Below is a small trained network, with its code and all its weights. Each question gives an input and a class and asks what happens when units are switched off, that is, made to give their printed mean instead of their output.

import numpy as np


def w(rows, s, z=0):
    codes = np.array(rows[::2]) - 128.0
    scale = np.full(codes.shape[1], s)
    scale[-1] = z or s
    return codes * scale


def f(y):
    return y / 2 * (1 + np.tanh(0.7978845608 * (y + 0.044715 * y**3)))


def log_softmax(a):
    a = a - a.max(-1, keepdims=True)
    return a - np.log(np.exp(a).sum(-1, keepdims=True))


def net(x, mask):
    res = np.array(x, float).reshape(1, 8) / 4 @ E
    y = f(res @ A[0][:, :-1].T + A[0][:, -1])
    res = res + np.where(mask, y, B[0][:, -1]) @ B[0][:, :-1]
    return log_softmax(res[-1] @ U[:, :-1].T + U[:, -1])


A, B = {}, {}
E = w([
[186,72,108],'x0',
[170,133,170],'x1',
[158,3,111],'x2',
[115,165,90],'x3',
[60,74,77],'x4',
[111,49,185],'x5',
[137,128,36],'x6',
[214,123,88],'x7',
],0.0065)
A[0] = w([
[106,84,162,220],'neuron 0',
[54,105,99,178],'neuron 1',
[81,199,163,151],'neuron 2',
[103,195,221,177],'neuron 3',
[186,89,143,164],'neuron 4',
[127,164,45,160],'neuron 5',
[72,245,138,127],'neuron 6',
[90,202,223,181],'neuron 7',
[128,67,107,136],'neuron 8',
[170,76,123,150],'neuron 9',
[106,45,144,254],'neuron 10',
[167,156,108,152],'neuron 11',
[241,96,125,172],'neuron 12',
[189,161,29,158],'neuron 13',
[191,135,100,150],'neuron 14',
[78,75,102,204],'neuron 15',
[103,123,181,179],'neuron 16',
[159,219,96,152],'neuron 17',
],0.011,0.0056)
B[0] = w([
[29,75,100,203],'neuron 0',
[140,81,47,193],'neuron 1',
[94,223,116,199],'neuron 2',
[58,179,105,232],'neuron 3',
[85,115,244,186],'neuron 4',
[202,107,63,193],'neuron 5',
[139,254,134,227],'neuron 6',
[67,183,119,242],'neuron 7',
[77,99,143,176],'neuron 8',
[54,137,203,181],'neuron 9',
[2,38,96,253],'neuron 10',
[165,131,138,164],'neuron 11',
[147,132,233,231],'neuron 12',
[186,101,121,221],'neuron 13',
[179,97,164,176],'neuron 14',
[76,67,80,211],'neuron 15',
[24,115,67,175],'neuron 16',
[196,193,114,210],'neuron 17',
],0.0072,0.0067)
U = w([
[91,238,73,128],'0',
[59,60,215,161],'1',
[198,125,56,141],'2',
[88,68,183,23],'3',
[29,138,217,147],'4',
[54,35,16,161],'5',
[60,136,98,1],'6',
[254,155,158,152],'7',
],0.0083,0.0082)

Each question gives the input, the list of numbers given to net, and the class t.
The units are the neurons (one row each of A and B). Each row of codes is followed by its name. A weight is (code - 128) times the scale printed after its matrix; where a second scale follows, it is the last column's (A, B and U).
mask holds one flag per neuron, in row order. A switched-off neuron (its flag False) gives its mean, the last column of its row in B, instead of its output. The means were averaged over made-up inputs and are rounded, as every weight is.
A unit's drop is (log p(t) with every unit on - log p(t) with that unit switched off) / (log p(t) with every unit on - log p(t) with every unit switched off).
The circuit of an input: a set's keep is (log p(t) with only the set's units on - log p(t) with every unit switched off) / (log p(t) with every unit on - log p(t) with every unit switched off). Starting from the 12 units with the biggest drops (on a tie, the unit counted first), units are removed one at a time, each time the one whose removal leaves the highest keep (on an exact tie, the one counted first), for as long as the keep stays at least 0.8.
circuit, biggest first: the units of the circuit, biggest drop first
unit that matters most: the unit with the biggest drop
top k neurons: the k neurons with the biggest drops, biggest first
drop when u is switched off: that unit's drop, to one decimal
input [-3,5,-6,-3,-7,-8,6,4], class 7: unit that matters most : neuron 13
input [2,2,8,-2,-4,-2,5,8], class 1: circuit, biggest first : neuron 4; neuron 12
input [5,4,-7,-6,7,1,-6,-1], class 5: circuit, biggest first : neuron 12; neuron 16
input [8,1,5,-4,-7,-4,1,2], class 1: circuit, biggest first : neuron 4; neuron 12
input [6,3,5,0,-1,-5,-4,8], class 1: top 2 neurons : neuron 4; neuron 9
input [-8,-5,-5,8,8,0,7,8], class 2: top 2 neurons : neuron 5; neuron 13
input [-2,-3,-7,-2,-1,7,-5,8], class 0: drop when neuron 10 is switched off : 0.2
input [-3,-1,8,6,1,-8,6,-3], class 2: drop when neuron 7 is switched off : 0.1
input [3,-4,-1,-4,5,-4,-1,5], class 2: drop when neuron 10 is switched off : 0.2
input [0,5,-3,-7,1,5,6,-3], class 5: drop when neuron 0 is switched off : 0.1
